Here is a tiny trained network, its code and every weight. The questions are about switching its units off for an input and a class, where a switched-off unit gives its printed mean instead of its output.

import numpy as np


def w(rows, s, z=0):
    codes = np.array(rows[::2]) - 128.0
    scale = np.full(codes.shape[1], s)
    scale[-1] = z or s
    return codes * scale


def f(y):
    return y / 2 * (1 + np.tanh(0.7978845608 * (y + 0.044715 * y**3)))


def log_softmax(a):
    a = a - a.max(-1, keepdims=True)
    return a - np.log(np.exp(a).sum(-1, keepdims=True))


def net(x, mask):
    res = np.array(x, float).reshape(1, 6) / 4 @ E
    y = f(res @ A[0][:, :-1].T + A[0][:, -1])
    res = res + np.where(mask, y, B[0][:, -1]) @ B[0][:, :-1]
    return log_softmax(res[-1] @ U[:, :-1].T + U[:, -1])


A, B = {}, {}
E = w([
[170,85,140,133,94,81,127,104,156,74,175,104],'x0',
[155,87,134,104,158,169,56,141,117,159,180,108],'x1',
[84,118,178,102,87,117,108,104,127,155,101,67],'x2',
[174,185,152,170,142,141,115,150,198,133,104,76],'x3',
[140,162,66,129,10,175,98,116,173,153,135,173],'x4',
[130,160,145,124,131,201,184,96,96,103,168,76],'x5',
],0.013)
A[0] = w([
[104,123,97,156,110,84,81,164,149,146,123,153,56],'n0',
[123,93,150,144,154,80,123,176,121,138,103,127,114],'n1',
[110,112,159,129,98,132,108,91,103,167,92,84,72],'n2',
[165,95,158,134,110,90,120,107,155,69,166,108,65],'n3',
[76,89,108,88,101,131,136,101,67,113,144,187,130],'n4',
[142,120,137,130,112,90,90,172,134,136,112,139,68],'n5',
[143,165,175,162,152,136,98,172,154,99,105,99,61],'n6',
[151,143,63,130,11,169,97,110,164,163,129,159,1],'n7',
[142,142,134,121,111,199,166,112,120,126,166,99,74],'n8',
[167,154,152,160,123,137,121,121,176,140,117,116,109],'n9',
[120,109,109,120,122,91,79,155,185,157,95,176,125],'n10',
[122,124,109,148,126,91,95,154,128,142,108,126,32],'n11',
[163,130,60,152,148,143,158,150,137,121,185,194,84],'n12',
[84,108,168,89,68,112,101,72,140,170,115,88,98],'n13',
[108,138,105,159,110,84,173,101,153,102,60,139,66],'n14',
[150,167,122,173,121,153,112,155,183,137,102,101,78],'n15',
[158,67,130,118,153,177,32,164,128,184,190,105,53],'n16',
[93,160,139,154,114,181,155,120,121,101,164,112,92],'n17',
[96,181,109,129,179,184,117,177,111,211,74,147,44],'n18',
[172,114,77,164,172,154,136,146,114,94,136,163,34],'n19',
[167,111,117,129,101,97,103,105,171,74,163,117,78],'n20',
],0.011,0.0031)
B[0] = w([
[141,164,144,93,119,149,146,159,92,57,182,113,179],'n0',
[125,153,172,77,154,141,147,160,70,92,167,63,170],'n1',
[92,140,138,142,164,121,76,143,192,79,100,139,169],'n2',
[177,124,117,81,109,118,104,38,77,115,51,172,182],'n3',
[168,32,190,189,76,119,97,158,153,175,187,173,205],'n4',
[153,152,141,104,101,135,115,161,90,94,144,118,159],'n5',
[128,39,165,160,126,110,114,142,135,182,178,158,169],'n6',
[83,70,161,79,254,71,201,104,84,148,114,90,252],'n7',
[136,182,137,113,110,175,110,164,78,37,183,90,172],'n8',
[156,46,153,160,110,154,133,157,115,174,169,177,168],'n9',
[160,191,111,98,118,169,104,157,92,71,207,75,204],'n10',
[117,159,139,88,100,143,126,117,124,72,162,113,147],'n11',
[90,148,132,145,142,133,70,171,208,102,79,121,210],'n12',
[97,145,132,140,145,146,90,165,232,76,83,124,195],'n13',
[88,166,77,182,81,73,176,142,114,164,113,87,182],'n14',
[104,71,200,165,101,123,129,131,145,150,171,175,183],'n15',
[63,168,37,211,85,80,219,141,114,176,92,98,214],'n16',
[143,178,121,78,107,153,128,155,108,83,190,90,165],'n17',
[173,124,128,93,89,169,99,18,79,122,53,198,206],'n18',
[69,144,134,128,160,123,85,183,191,99,76,129,181],'n19',
[150,141,110,85,101,155,92,48,92,132,68,192,181],'n20',
],0.0091,0.015)
U = w([
[140,168,134,91,110,155,114,151,103,95,198,99,122],'0',
[117,84,155,97,250,105,167,113,99,134,127,100,110],'1',
[149,128,122,96,87,148,90,63,105,133,70,173,118],'2',
[134,62,163,158,90,131,105,151,151,163,189,161,113],'3',
[109,146,132,130,151,134,78,159,228,105,87,122,117],'4',
[111,161,81,184,68,103,190,137,126,151,112,99,146],'5',
[152,129,115,110,142,124,125,125,156,145,139,113,246],'6',
],0.019,0.011)

Each question gives the input, the list of numbers given to net, and the class t.
The units are the neurons (one row each of A and B). Each row of codes is followed by its name. A weight is (code - 128) times the scale printed after its matrix; where a second scale follows, it is the last column's (A, B and U).
mask holds one flag per neuron, in row order. A switched-off neuron (its flag False) gives its mean, the last column of its row in B, instead of its output. The means were averaged over made-up inputs and are rounded, as every weight is.
A unit's drop is (log p(t) with every unit on - log p(t) with that unit switched off) / (log p(t) with every unit on - log p(t) with every unit switched off).
The circuit of an input: a set's keep is (log p(t) with only the set's units on - log p(t) with every unit switched off) / (log p(t) with every unit on - log p(t) with every unit switched off). Starting from the 12 units with the biggest drops (on a tie, the unit counted first), units are removed one at a time, each time the one whose removal leaves the highest keep (on an exact tie, the one counted first), for as long as the keep stays at least 0.8.
circuit, biggest first: the units of the circuit, biggest drop first
unit that matters most: the unit with the biggest drop
k most important neurons: the k neurons with the biggest drops, biggest first
drop when u is switched off: that unit's drop, to one decimal
input [-8,3,-5,6,5,-4], class 2: unit that matters most => n18
input [-2,8,7,-1,4,4], class 5: 3 most important neurons => (n16; n12; n19)
input [5,-4,8,8,-5,1], class 3: 3 most important neurons => (n6; n9; n7)
input [2,3,-6,-5,4,-4], class 4: 2 most important neurons => (n12; n19)
input [-4,6,0,0,-6,-6], class 0: circuit, biggest first => (n7; n1)
input [8,-4,-4,2,-6,-3], class 2: 2 most important neurons => (n7; n3)
input [-5,-6,-1,8,-1,-8], class 0: circuit, biggest first => (n10; n0)
input [4,6,-2,6,4,4], class 3: 3 most important neurons => (n9; n15; n14)
input [6,0,7,-4,-4,-6], class 4: 3 most important neurons => (n13; n7; n18)
input [-7,6,-8,-3,1,-7], class 4: 3 most important neurons => (n12; n19; n3)
input [8,0,-2,-4,7,-6], class 2: 3 most important neurons => (n20; n3; n1)
input [1,2,-7,-4,3,5], class 4: 2 most important neurons => (n12; n19)
input [0,4,4,-6,-5,-5], class 3: 2 most important neurons => (n7; n4)
input [-4,2,0,-7,-4,3], class 3: circuit, biggest first => (n4)
input [-1,-3,1,-8,1,7], class 3: 2 most important neurons => (n4; n10)
input [-6,-6,4,7,6,-7], class 0: 2 most important neurons => (n10; n0)
input [5,3,0,-2,7,-2], class 1: drop when n7 is switched off => 1.4
input [6,0,-8,-8,-4,0], class 3: drop when n7 is switched off => 0.2
input [8,1,-4,-6,-1,6], class 2: drop when n20 is switched off => 0.1
input [3,7,-3,2,5,1], class 5: circuit, biggest first => (n16)
